Here is a tiny trained network, its code and every weight. The questions are about switching its units off for an input and a class, where a switched-off unit gives its printed mean instead of its output.

import numpy as np


def w(rows, s, z=0):
    codes = np.array(rows[::2]) - 128.0
    scale = np.full(codes.shape[1], s)
    scale[-1] = z or s
    return codes * scale


def f(y):
    return np.maximum(y, 0)


def log_softmax(a):
    a = a - a.max(-1, keepdims=True)
    return a - np.log(np.exp(a).sum(-1, keepdims=True))


def net(x, mask):
    res = np.array(x, float).reshape(1, 6) / 4 @ E
    y = f(res @ A[0][:, :-1].T + A[0][:, -1])
    res = res + np.where(mask, y, B[0][:, -1]) @ B[0][:, :-1]
    return log_softmax(res[-1] @ U[:, :-1].T + U[:, -1])


A, B = {}, {}
E = w([
[55,219,229,117,179,186,106],'x0',
[126,131,126,132,130,126,132],'x1',
[177,148,206,149,147,29,43],'x2',
[132,135,127,135,124,126,138],'x3',
[65,96,141,254,58,123,88],'x4',
[93,36,235,116,171,83,221],'x5',
],0.009)
A[0] = w([
[62,231,202,103,151,174,111,121],'neuron 1',
[169,146,121,71,145,146,141,81],'neuron 2',
[58,98,44,95,128,255,234,2],'neuron 3',
[218,60,55,124,80,60,153,132],'neuron 4',
[183,149,163,117,165,53,85,36],'neuron 5',
[75,93,141,191,93,177,103,95],'neuron 6',
[137,141,108,92,193,111,119,95],'neuron 7',
[86,63,203,136,165,91,223,103],'neuron 8',
[176,135,124,59,178,178,150,71],'neuron 9',
[179,117,140,75,156,150,165,121],'neuron 10',
[50,80,139,176,81,140,85,108],'neuron 11',
[158,219,62,150,112,183,67,105],'neuron 12',
],0.0092,0.0022)
B[0] = w([
[65,79,189,66,30,171,162,229],'neuron 1',
[129,125,83,160,60,63,183,175],'neuron 2',
[72,184,174,197,231,75,13,252],'neuron 3',
[21,61,234,50,70,167,150,218],'neuron 4',
[94,157,184,203,195,62,75,190],'neuron 5',
[159,148,95,150,52,78,207,193],'neuron 6',
[143,148,114,146,102,81,178,167],'neuron 7',
[254,43,48,63,218,190,78,216],'neuron 8',
[146,182,87,166,51,96,215,194],'neuron 9',
[133,175,68,161,91,106,157,180],'neuron 10',
[183,174,85,157,66,82,215,199],'neuron 11',
[206,70,57,79,187,213,92,231],'neuron 12',
],0.0085,0.011)
U = w([
[244,89,98,74,163,221,103,128],'0',
[5,97,201,42,72,193,174,64],'1',
[171,176,100,169,81,67,236,78],'2',
[86,167,184,184,182,73,29,254],'3',
],0.011,0.0049)

Each question gives the input, the list of numbers given to net, and the class t.
The units are the neurons (one row each of A and B). Each row of codes is followed by its name. A weight is (code - 128) times the scale printed after its matrix; where a second scale follows, it is the last column's (A, B and U).
mask holds one flag per neuron, in row order. A switched-off neuron (its flag False) gives its mean, the last column of its row in B, instead of its output. The means were averaged over made-up inputs and are rounded, as every weight is.
A unit's drop is (log p(t) with every unit on - log p(t) with that unit switched off) / (log p(t) with every unit on - log p(t) with every unit switched off).
The circuit of an input: a set's keep is (log p(t) with only the set's units on - log p(t) with every unit switched off) / (log p(t) with every unit on - log p(t) with every unit switched off). Starting from all 12 units, units are removed one at a time, each time the one whose removal leaves the highest keep (on an exact tie, the one counted first), for as long as the keep stays at least 0.8.
circuit, biggest first: the units of the circuit, biggest drop first
unit that matters most: the unit with the biggest drop
top k neurons: the k neurons with the biggest drops, biggest first
drop when u is switched off: that unit's drop, to one decimal
input [2,-4,6,6,6,-5], class 2: unit that matters most	neuron 3
input [6,0,-8,2,5,3], class 3: top 2 neurons	neuron 3; neuron 4
input [7,-8,5,8,6,-3], class 1: top 2 neurons	neuron 1; neuron 3
input [-8,5,-7,-6,1,8], class 0: top 3 neurons	neuron 8; neuron 1; neuron 5
input [-2,-2,-4,-5,8,8], class 0: top 2 neurons	neuron 8; neuron 9
input [-5,-8,-3,-3,3,6], class 0: top 2 neurons	neuron 8; neuron 1
input [-6,-8,7,6,-3,0], class 3: top 2 neurons	neuron 5; neuron 1
input [7,4,4,-8,-4,-5], class 1: top 2 neurons	neuron 1; neuron 8
input [-8,-2,5,-2,7,8], class 0: top 2 neurons	neuron 8; neuron 1
input [-6,-2,5,2,7,-7], class 0: top 2 neurons	neuron 12; neuron 1
input [-7,-8,7,-4,-3,5], class 1: top 2 neurons	neuron 4; neuron 3
input [-2,2,-2,7,0,1], class 1: circuit, biggest first	neuron 12; neuron 11
input [0,-7,-8,-6,7,1], class 3: drop when neuron 5 is switched off	-0.1
input [-5,-6,4,-1,-8,-6], class 2: unit that matters most	neuron 8
input [6,3,3,-5,-1,-8], class 0: drop when neuron 12 is switched off	2.1
input [-7,1,2,2,-3,3], class 1: drop when neuron 11 is switched off	0.0
